(in the rows, 128 means zero)
Each row of numbers stands for one element and depends on some of the facts below. Use the named rows to name the rest.

How the elements are related:
(1353) meskenak [(83)]
(1403) meskenak [(758)]
(234) meskenak [(1021)]
(1156) meskenak [(1163),(384)]
(469) meskenak [(597),(972),(1156),(411)]
(783) meskenak [(1163),(73)]
(1270) meskenak [(893)]
(768) meskenak [(597)]
(751) meskenak [(1050)]
(352) meskenak [(564)]
(900) meskenak [(1104)]
(1031) meskenak [(662)]
(445) meskenak [(1094),(905),(1194),(991)]
(563) meskenak [(1080)]
(1021) meskenak [(768),(597)]
(883) meskenak [(1058),(453)]
(474) meskenak [(597),(629)]
(378) meskenak [(893),(662)]
(411) meskenak [(474)]
(572) meskenak [(905)]
(485) meskenak [(597),(893),(629)]
(444) meskenak [(248),(1295)]
(315) meskenak [(1080),(597),(83),(1196)]
(213) meskenak [(742)]
(808) meskenak [(395),(356)]
(146) meskenak [(893)]
(1194) meskenak [(1156)]
(816) meskenak [(758)]
(1080) meskenak [(597),(662),(485)]
(989) meskenak [(618),(916)]
(760) meskenak [(1377)]
(972) meskenak [(1163),(1295)]
(248) meskenak [(763)]
(742) meskenak [(768),(893)]
(610) meskenak [(195),(763)]
(55) meskenak [(1094),(586)]
(965) meskenak [(1050),(90)]
(1332) meskenak [(597)]
(495) meskenak [(893),(395),(285)]
(1222) meskenak [(1080),(629)]
(483) meskenak [(495)]
(1197) meskenak [(893)]
(763) meskenak [(1196),(629)]
(1297) meskenak [(1295)]
(357) meskenak [(90)]
(916) meskenak [(783),(1080)]
(83) meskenak [(883)]
(356) meskenak [(285)]
(1104) meskenak [(662)]
(1126) meskenak [(597),(726)]
(242) meskenak [(768)]
(73) meskenak [(597),(1295)]
(98) meskenak [(1332)]
(369) meskenak [(1126),(905),(1403),(346)]
(1196) meskenak [(213)]
(586) meskenak [(1126),(742)]
(342) meskenak [(401)]
(1094) meskenak [(597)]
(107) meskenak [(1222)]
(1058) meskenak [(213)]
(580) meskenak [(378)]
(480) meskenak [(90)]
(618) meskenak [(485)]
(331) meskenak [(1080),(474)]
(733) meskenak [(768),(605),(601)]
(329) meskenak [(905)]
(1022) meskenak [(991),(726)]
(43) meskenak [(146),(1297),(474)]
(1039) meskenak [(285)]
(494) meskenak [(893)]
(1364) meskenak [(143)]
(1163) meskenak [(1222),(453),(758)]
(499) meskenak [(1194),(346)]
(1295) meskenak [(597)]
(1034) meskenak [(893),(474)]
(652) meskenak [(1295)]
(575) meskenak [(83)]
(718) meskenak [(758)]
(820) meskenak [(474)]
(605) meskenak [(213),(315)]
[(384),(808),(629),(43)] plimal (453)
[(141),(1270),(900)] plimal (1292)
[(999),(411),(965),(1222),(662),(586)] plimal (234)
[(1353),(563),(146),(742),(639),(763),(605)] plimal (66)
[(1403),(1309),(485),(143),(342)] plimal (1332)
[(469),(601),(346),(1039),(1191),(575)] plimal (285)
[(783),(843),(356),(329),(820)] plimal (1156)
[(7),(315),(1126),(1163),(499)] plimal (1034)
[(395),(1297),(1267)] plimal (1295)
[(751),(1391),(495),(73),(1058)] plimal (905)
[(352),(348),(816)] plimal (1022)
[(372),(1377),(1194),(1104),(718)] plimal (768)
[(96),(213),(55),(726),(98),(494)] plimal (1221)
[(445),(572),(527)] plimal (799)
[(991),(663)] plimal (226)
[(883),(401),(369),(913)] plimal (72)
[(378),(1197),(1266)] plimal (597)
[(564),(483)] plimal (811)
[(444),(989),(248),(610),(480)] plimal (1054)
[(1168),(242)] plimal (1364)
[(1080),(972),(333)] plimal (1031)
[(403)] plimal (1050)
[(357),(107),(338)] plimal (474)
[(916),(90),(1196),(733),(113),(893)] plimal (258)
[(278)] plimal (618)
[(681),(652)] plimal (195)
[(1094),(1014)] plimal (760)
[(580),(331)] plimal (1021)
[(1412),(758)] plimal (83)

Some rows with their names:
(763): [165 121 141 120 171 119 115 104 133 143 141 116 119 159 182 134 102 140
 143 143 140 136 141 130 125 127 136 119 139 129 162 143 122 133 130 141
 114 156 114 145 113 150 134 117 155  72 144]
(1391): [130 126 123 135 135 132 121 140 129 120 131 125 121 131 138 133 118 129
 139 127 120 133 123 137 125 130 124 130 126 136 120 130 123 124 125 124
 134 131 127 128 130 139 126 133 123 120 140]
(258): [113 115 121 107 143 117 142 164 130 137 134 122  90 109 112 135 134 131
 156  96 124 150 112 123 127 109 157 145 103 136 123 127 151 150 124 129
 126 114 109 110 137 136 141 158 122  90 138]
(575): [105 135 123 150 130 129 137 125 129 121 125 126 124 140 139 135 135 123
 130 131 126 129 123 135 129 136 123 128 120 126 131 131 115 138 125 110
 140 128 127 131 124 137 129 126 124 136 135]
(1266): [130 127 123 134 135 131 121 140 129 120 131 125 123 131 141 132 116 130
 141 127 121 132 121 138 125 130 124 129 127 136 122 131 123 124 124 123
 134 134 126 129 129 138 126 131 124 119 140]
(234): [112 127 123 151 139 150 127 102 129 123 127 129 142 161  77 148 152 109
  97 136 139 126 159 140 130 161 125 125 128 116 100 134 117 143 124 143
 138 120 139 131 115 146 123 121 125 162 127]
(799): [129 118 126 123 146 135 123 134 129 127 134 126 117 135  96 140 133 123
 129 121 128 138 133 132 128 134 138 133 123 130 115 130 134 137 125 146
 129 121 124 122 127 143 130 140 124 118 137]
(1297): [123 130 125 141 137 129 125 137 129 121 129 125 122 133 144 132 118 130
 146 129 125 134 122 136 126 130 125 129 131 133 123 131 119 126 124 118
 132 132 127 129 129 139 128 131 125 118 140]
(242): [113 134 122 144 129 127 139 127 129 125 124 124 127 137 153 133 128 128
 135 131 126 131 119 134 129 131 122 130 119 128 132 132 118 139 124 107
 140 136 125 134 125 137 130 124 127 128 136]
(248): [119 131 126 143 138 128 125 137 129 119 131 126 119 135 139 131 122 128
 148 129 122 133 123 137 126 131 127 128 133 132 124 130 117 126 124 120
 132 126 128 127 129 139 128 133 123 119 140]
(195): [127 124 134 135 158 130 110 142 129 120 141 128 104 138  96 134 125 125
 155 124 123 138 136 136 126 132 138 126 146 131 116 128 123 121 126 153
 117 108 129 118 129 145 130 149 121 106 141]
(1197): [118 138 125 147 131 131 144 126 129 123 121 123 130 135 144 138 119 129
 128 126 126 132 124 128 130 130 111 130 116 131 131 131 124 139 126 114
 136 138 124 133 126 137 132 121 125 129 138]
(1050): [181 109 118  90 135 143  81 170 127 101 155 123  92 126  94 116 129 137
 118 126 120 113 144 169 112 131 120 126  59 151 156 109 173 125 136 139
 137 102 121 137 117 149 125 133 124 137 136]
(989): [111 134 123 145 130 128 139 129 129 124 124 125 125 137 145 134 130 126
 133 129 127 132 122 132 129 133 122 130 118 128 131 131 120 140 125 111
 139 132 124 132 125 137 131 125 126 130 136]
(760): [214 101 128 142 101 163 151  45 131 164 143 122 132 146 102 142 130  67
  86 106  36 161  84 141 115 128 125 110  95 116 197 144 119 130 120 160
 164 171 105  48 109 110 128 148 131 107  87]
(1156): [122 116 123 120 143 134 122 138 128 130 132 127 119 136  97 140 142 122
 133 122 135 141 133 134 127 137 150 138 127 125 102 131 130 143 121 139
 132 121 124 122 130 144 127 144 126 116 135]
(1034): [113 127 127 132 139 135 143 124 129 131 125 125 121 140  97 145 143 119
 117 120 134 137 136 124 133 135 131 135 112 124 121 130 135 156 126 136
 134 123 121 126 124 142 135 133 125 129 133]
(663): [131 127 123 136 134 130 121 138 129 119 131 125 123 131 146 131 114 132
 143 128 120 132 120 138 125 130 123 129 127 137 123 131 122 122 124 122
 134 135 127 129 130 138 126 131 124 119 141]

Rows to name:
No name comes twice in this set of rows, the named rows included.
[122 137 129 148 139 129 131 134 129 119 128 124 121 134 142 134 112 130
 143 126 121 132 124 133 127 128 116 126 130 134 129 130 121 125 127 123
 129 130 127 129 127 139 131 129 123 121 141] : (378)
[123 128 123 138 134 128 124 138 129 121 129 125 123 133 146 132 121 130
 147 130 125 134 121 138 126 131 130 131 132 132 118 132 118 128 123 115
 134 132 127 129 130 139 126 133 125 117 140] : (972)
[124 123 120 130 133 131 121 142 128 123 129 125 126 130 143 133 126 130
 145 129 128 136 121 140 125 133 137 136 130 132 106 132 119 130 121 114
 137 136 126 129 133 140 123 135 126 117 138] : (1126)
[167 120 139 116 168 122 115 106 132 143 139 115 124 157 183 136 102 141
 138 141 142 137 141 129 125 127 136 122 136 130 154 144 126 136 129 141
 116 162 114 146 115 150 132 117 155  72 144] : (742)
[133 115 117 123 134 136 104 150 127 118 133 127 128 126 135 133 119 131
 153 129 127 138 124 148 122 137 148 139 143 135  83 132 116 117 119 118
 136 136 132 124 139 142 117 143 123 113 140] : (346)
[155 138 131 136 136 148 143 144 127 117 114 120 145 119 127 150  82 139
 123 109 126 138 135 120 130 123  91 137 119 150  95 129 148 124 129 137
 122 156 127 130 138 142 133 121 118 120 149] : (356)
[175 116 138 110 168 123 111 107 133 143 141 115 122 156 181 135 100 141
 134 140 139 136 140 131 124 126 135 121 132 133 158 143 130 131 130 145
 117 162 113 145 115 149 131 117 155  74 144] : (639)
[130 128 128 139 143 129 113 146 129 115 135 126 117 131 137 130 110 132
 159 128 120 135 124 140 124 130 128 128 144 138 114 130 117 113 124 128
 125 127 130 124 133 141 125 140 122 108 143] : (629)
[134 119 119 127 137 130 108 151 128 120 134 126 123 127 148 130 114 134
 158 131 125 137 121 145 122 132 141 134 143 136  98 133 116 116 120 117
 132 136 129 126 136 142 120 140 125 105 142] : (758)
[162 135 133 134 142 146 127 151 127 113 121 122 139 118 128 145  76 141
 139 111 121 138 135 127 127 121  97 135 134 153  91 128 142 111 129 143
 117 151 130 127 141 143 129 128 117 109 152] : (395)
[139 141 128 143 129 142 153 131 128 121 112 120 145 126 143 148  97 135
 116 116 127 135 129 121 132 125  93 135 109 142 115 131 141 136 129 121
 131 156 124 135 131 139 134 114 122 128 144] : (483)
[109 132 120 144 127 131 135 127 129 122 123 126 128 137 140 136 133 125
 129 130 128 132 123 136 129 137 128 133 119 127 119 131 118 139 123 108
 142 132 127 132 127 138 127 126 125 134 135] : (469)
[105 146 131 162 137 124 147 120 131 120 125 124 118 142 145 133 125 125
 135 129 120 127 123 128 131 128 106 122 119 128 156 130 118 137 130 117
 132 123 125 133 120 136 137 122 124 132 138] : (900)

Now the same elements, written a new way:
Known rows:
(768): [132 140 174 130 127 137 116 139 120  74  81 116 140 126 110 115 135  83
  92 141 105 129 109 140 108 137 126 120 135  95 126 158 182  97 129]
(564): [ 97 155 162  95 123 149 157 143 134  59 107 125 173 117 130 141 145  83
  95 138  77 127  82 153  90 124 129 137 117  54 123 195 167  93 141]
(1039): [118 113 137  98 121 138 138 110  97  80  64  98 116 123 119  65 128  80
 150 124  75 136 117 139 107 138 115 117 127  91 157 152 181 100 148]
(816): [116 132 173 130 127 127 117 148 105  69 104 113 148 129 111 107 132  84
 122 159 105 146 132 152 106 138 112 129 141 102 140 158 169  95 117]
(1292): [130 132 172 128 120 147 119 140 120  76  86 110 139 123 108 116 133  81
 107 146 106 134 110 142 105 135 122 127 129  87 129 157 176  98 142]
(1021): [132 134 170 132 123 146 118 142 117  76  87 112 142 122 105 120 133  81
 103 145 108 136 112 145 105 138 119 127 127  89 132 157 174  97 138]
(751): [124 137 190 105  96 121 122 136 143  87 111  97 145 106 115  86 133 112
 148 162  88 131 112 129 125 158 111 112 144  57 101 134 186 116  98]
(338): [129 135 162 124 122 143 118 139 126  76  90 117 141 123 120 111 135  90
 108 148 106 132 113 145 111 134 115 131 141  86 131 158 166  98 134]
(893): [132 147 156 140 130 156 135 133 139 100  75 130 127 116 128 117 144 106
 100 139 102 119 110 136 122 141 108 144 150  93 143 179 156 101 152]
(760): [ 54 114 168 104 141 144 118 123 151   5  77  77 122 131  98 119  89  30
 133 140 122 123 110 142  82 158 143 172 128  65 154 211 143 102 114]
(234): [123 135 171 121 121 150 119 151 106  72 103 103 145 103 111 103 122  77
 122 138 119 136 120 143  97 143 126 129 118 104 138 145 161 100 121]
(315): [132 142 154 131 121 138 111 140 128  74  92 125 143 122 116 118 138  97
 109 147 110 139 111 149 111 131 107 131 144  85 135 159 158  95 131]
(285): [141 112 148 106 117 159 146 117 116  84  54 108 117 128 125  83 137  74
 117 137  82 123  89 129 107 125 123 123 120  86 133 160 188  96 172]
(445): [117 130 175 129 127 128 120 148 105  68 105 113 147 130 114 106 133  83
 123 162 105 146 133 152 105 137 114 129 141 103 138 159 170  95 119]
(43): [120 140 158 129 124 132 113 139 112  71  94 113 141 119 109 108 131  93
 120 137 105 141 125 149 109 142 115 124 139  90 145 153 164 100 123]
(195): [151 144 157 132 123 160 116 138 139  85  76 122 140 118 116 133 142  87
  80 140 115 123  89 141 112 134 117 131 127  80 120 158 172  94 150]
(900): [124 150 145 130 125 138 104 132 119  76  86 111 138 107 102 114 127 100
 115 116 109 137 121 150 111 151 114 120 137  80 149 148 158 102 127]
(1094): [129 134 167 127 126 138 119 144 119  74  96 118 145 127 121 113 138  87
 106 157 108 136 117 148 110 133 113 132 140  96 131 160 169  95 128]

Which element is each row?
No name comes twice in this set of rows, the named rows included.
[137 142 184 121 101 151 142 135 167 118 101 113 135  99 129 103 149 121
 138 169  92 117 100 123 134 160  95 140 147  56 107 158 172 116 132] : (90)
[131 155 153 126 129 135 108 131 133  78  77 124 137 117 118 114 135 102
  88 121 106 122 106 141 118 143 122 117 146  87 131 153 172 101 123] : (1104)
[128 132 183  94  90 148 129 150 138  90 131  89 150  81 132  73 125 106
 165 163 109 127 108 128 117 159 112 128 123  68 100 124 164 119  99] : (965)
[122 143 152 128 124 135 111 134 113  72  88 110 138 113 105 107 127  96
 120 126 104 139 123 149 109 145 116 122 136  85 148 150 162 101 128] : (580)
[120 124 186 132 125 132 123 150 100  68 100 107 146 131 101 112 130  72
 120 162 105 148 129 148 100 136 120 127 130 103 137 159 179  94 126] : (1022)
[114 139 182 126 132 118 116 146 109  67  99 118 147 135 117 103 133  86
 108 154 101 138 131 147 110 139 122 120 150 108 132 159 180  97 105] : (718)
[131 137 161 110 118 160 123 151 125  77 105 114 146 102 141  95 129  88
 114 147 124 122 107 139 105 135 123 139 129 104 122 149 151 101 124] : (999)
[121 134 165 133 117 135 114 140 107  68  89 109 139 118  95 113 126  85
 122 138 104 146 121 145 102 137 119 120 130  86 146 154 168  99 133] : (1034)
[146 145 146 113 119 170 120 146 137  83  96 121 144  97 146 104 134  94
  97 137 128 113  91 138 109 133 121 142 127  98 119 149 148 101 133] : (662)
[ 66 135 223  86 111 170  85 156 100 104 103  93 158 143  93 112 112  67
 115  87 122 182 159 155  58 111 168  80 157  86 131 144 178 104 190] : (1364)
[133 141 157 129 125 141 114 140 126  78  90 121 144 121 119 117 138  93
 102 145 111 133 112 148 111 137 111 131 141  89 132 158 165  96 131] : (883)
[127 132 159 119 118 136 130 126 118  66  73 118 125 127 126  84 131  98
 107 137  86 123 107 129 115 125 131 115 149  91 132 160 177 103 141] : (495)

